Here is a tiny trained network, its code and every weight. The questions are about switching its units off for an input and a class, where a switched-off unit gives its printed mean instead of its output.

import numpy as np


def w(rows, s, z=0):
    codes = np.array(rows[::2]) - 128.0
    scale = np.full(codes.shape[1], s)
    scale[-1] = z or s
    return codes * scale


def f(y):
    return np.maximum(y, 0)


def log_softmax(a):
    a = a - a.max(-1, keepdims=True)
    return a - np.log(np.exp(a).sum(-1, keepdims=True))


def net(x, mask):
    res = np.array(x, float).reshape(1, 8) / 4 @ E
    y = f(res @ A[0][:, :-1].T + A[0][:, -1])
    res = res + np.where(mask, y, B[0][:, -1]) @ B[0][:, :-1]
    return log_softmax(res[-1] @ U[:, :-1].T + U[:, -1])


A, B = {}, {}
E = w([
[134,212,114,113,203,52,48],'x0',
[129,82,254,78,237,195,63],'x1',
[150,121,140,149,138,122,132],'x2',
[122,125,149,178,110,133,115],'x3',
[108,135,163,158,162,125,145],'x4',
[146,124,109,104,120,122,132],'x5',
[80,118,227,84,158,46,188],'x6',
[62,7,36,93,228,109,128],'x7',
],0.0075)
A[0] = w([
[119,67,150,186,148,115,144,183],'N0',
[63,72,186,185,63,103,176,189],'N1',
[162,79,85,195,142,111,59,107],'N2',
[78,155,162,96,133,77,184,179],'N3',
[147,193,57,132,125,90,175,10],'N4',
[66,166,130,196,84,126,45,183],'N5',
[162,146,49,183,143,222,92,162],'N6',
[154,101,184,140,132,79,203,213],'N7',
[74,178,2,153,46,74,193,58],'N8',
[151,145,79,208,89,47,204,15],'N9',
[98,20,148,117,50,145,143,148],'N10',
[48,47,77,144,200,114,112,87],'N11',
[54,194,108,84,133,69,59,184],'N12',
[168,217,120,131,140,201,174,183],'N13',
[128,134,160,165,172,70,187,99],'N14',
[112,117,91,120,134,102,148,108],'N15',
[154,176,97,152,187,28,11,96],'N16',
[177,218,145,131,108,108,69,36],'N17',
[72,68,75,150,145,117,116,61],'N18',
[143,73,124,69,151,142,96,179],'N19',
[77,38,45,151,178,99,92,136],'N20',
],0.0082,0.0014)
B[0] = w([
[90,93,109,147,75,115,122,174],'N0',
[134,113,71,174,133,105,143,200],'N1',
[116,116,116,52,148,81,155,179],'N2',
[96,90,56,41,131,77,72,197],'N3',
[124,139,151,165,143,162,48,190],'N4',
[149,132,85,121,140,78,180,192],'N5',
[74,31,55,78,66,33,45,217],'N6',
[133,70,50,86,129,44,111,192],'N7',
[127,145,111,181,155,170,68,254],'N8',
[109,197,156,193,224,174,88,216],'N9',
[152,92,108,100,190,237,185,197],'N10',
[102,209,189,79,128,78,142,236],'N11',
[222,81,36,192,180,117,202,212],'N12',
[87,136,184,135,22,95,182,191],'N13',
[190,69,133,180,84,95,115,181],'N14',
[162,205,191,161,97,145,102,161],'N15',
[155,90,64,60,209,167,254,245],'N16',
[116,165,126,126,91,150,195,213],'N17',
[67,191,176,63,105,184,120,188],'N18',
[107,181,207,135,128,105,57,195],'N19',
[148,177,216,99,57,89,183,234],'N20',
],0.0061,0.0081)
U = w([
[153,146,81,108,45,45,134,251],'0',
[133,255,155,107,24,73,162,81],'1',
[193,125,76,139,169,196,214,62],'2',
[157,204,160,189,215,191,36,102],'3',
],0.007,0.0016)

Each question gives the input, the list of numbers given to net, and the class t.
The units are the neurons (one row each of A and B). Each row of codes is followed by its name. A weight is (code - 128) times the scale printed after its matrix; where a second scale follows, it is the last column's (A, B and U).
mask holds one flag per neuron, in row order. A switched-off neuron (its flag False) gives its mean, the last column of its row in B, instead of its output. The means were averaged over made-up inputs and are rounded, as every weight is.
A unit's drop is (log p(t) with every unit on - log p(t) with that unit switched off) / (log p(t) with every unit on - log p(t) with every unit switched off).
The circuit of an input: a set's keep is (log p(t) with only the set's units on - log p(t) with every unit switched off) / (log p(t) with every unit on - log p(t) with every unit switched off). Starting from the 12 units with the biggest drops (on a tie, the unit counted first), units are removed one at a time, each time the one whose removal leaves the highest keep (on an exact tie, the one counted first), for as long as the keep stays at least 0.8.
circuit, biggest first: the units of the circuit, biggest drop first
most important unit: the unit with the biggest drop
k most important neurons: the k neurons with the biggest drops, biggest first
drop when u is switched off: that unit's drop, to one decimal
input [8,-6,2,6,6,8,0,0], class 2: circuit, biggest first => (N16; N12)
input [7,-2,-5,5,-6,6,-3,2], class 2: circuit, biggest first => (N16)
input [-1,1,7,7,-6,6,-6,8], class 1: circuit, biggest first => (N20; N11)
input [-2,-6,2,-4,-4,6,3,8], class 1: circuit, biggest first => (N20; N11; N18)
input [8,-7,2,-7,-6,4,3,4], class 2: circuit, biggest first => (N16; N12)
input [-1,5,-1,-3,7,-1,-8,-5], class 0: circuit, biggest first => (N6; N9)
input [5,8,6,-4,-1,4,-6,8], class 1: circuit, biggest first => (N20; N11)
input [6,1,-2,1,-4,-1,3,-5], class 2: 2 most important neurons => (N16; N12)
input [-4,-8,0,-7,2,-3,0,-4], class 3: circuit, biggest first => (N9; N8)
input [6,3,1,6,6,-6,-6,-1], class 0: 3 most important neurons => (N6; N10; N9)
input [-6,4,2,-2,-6,7,-8,1], class 0: 2 most important neurons => (N6; N16)
input [5,-7,-7,8,-3,-5,-4,1], class 3: 3 most important neurons => (N8; N9; N4)
input [-3,4,3,-5,6,-1,-5,4], class 0: 2 most important neurons => (N9; N6)
input [4,2,-3,5,3,8,-7,0], class 0: most important neuron => (N6)
input [-8,-5,-5,1,-4,1,-2,0], class 2: 2 most important neurons => (N10; N19)
input [3,-8,8,6,1,0,-7,-4], class 3: 4 most important neurons => (N9; N8; N4; N20)
input [-6,-8,0,-2,-2,2,2,6], class 3: 2 most important neurons => (N8; N9)
input [1,5,5,-3,6,-3,-6,1], class 0: 3 most important neurons => (N6; N9; N8)
input [-3,2,-2,-2,3,-6,7,-4], class 0: 2 most important neurons => (N7; N3)
input [-4,6,0,-5,4,0,-8,-2], class 0: 4 most important neurons => (N6; N9; N8; N13)
input [-6,0,6,1,6,-7,8,-6], class 0: most important unit => N7
input [8,-7,-7,-8,2,-1,1,6], class 2: drop when N16 is switched off => 1.0
input [8,5,2,8,3,2,1,0], class 2: drop when N16 is switched off => 0.3
input [6,-7,2,5,-6,-5,-5,-5], class 3: drop when N9 is switched off => 1.0
input [8,6,6,-3,-7,3,-5,4], class 2: drop when N3 is switched off => 0.1
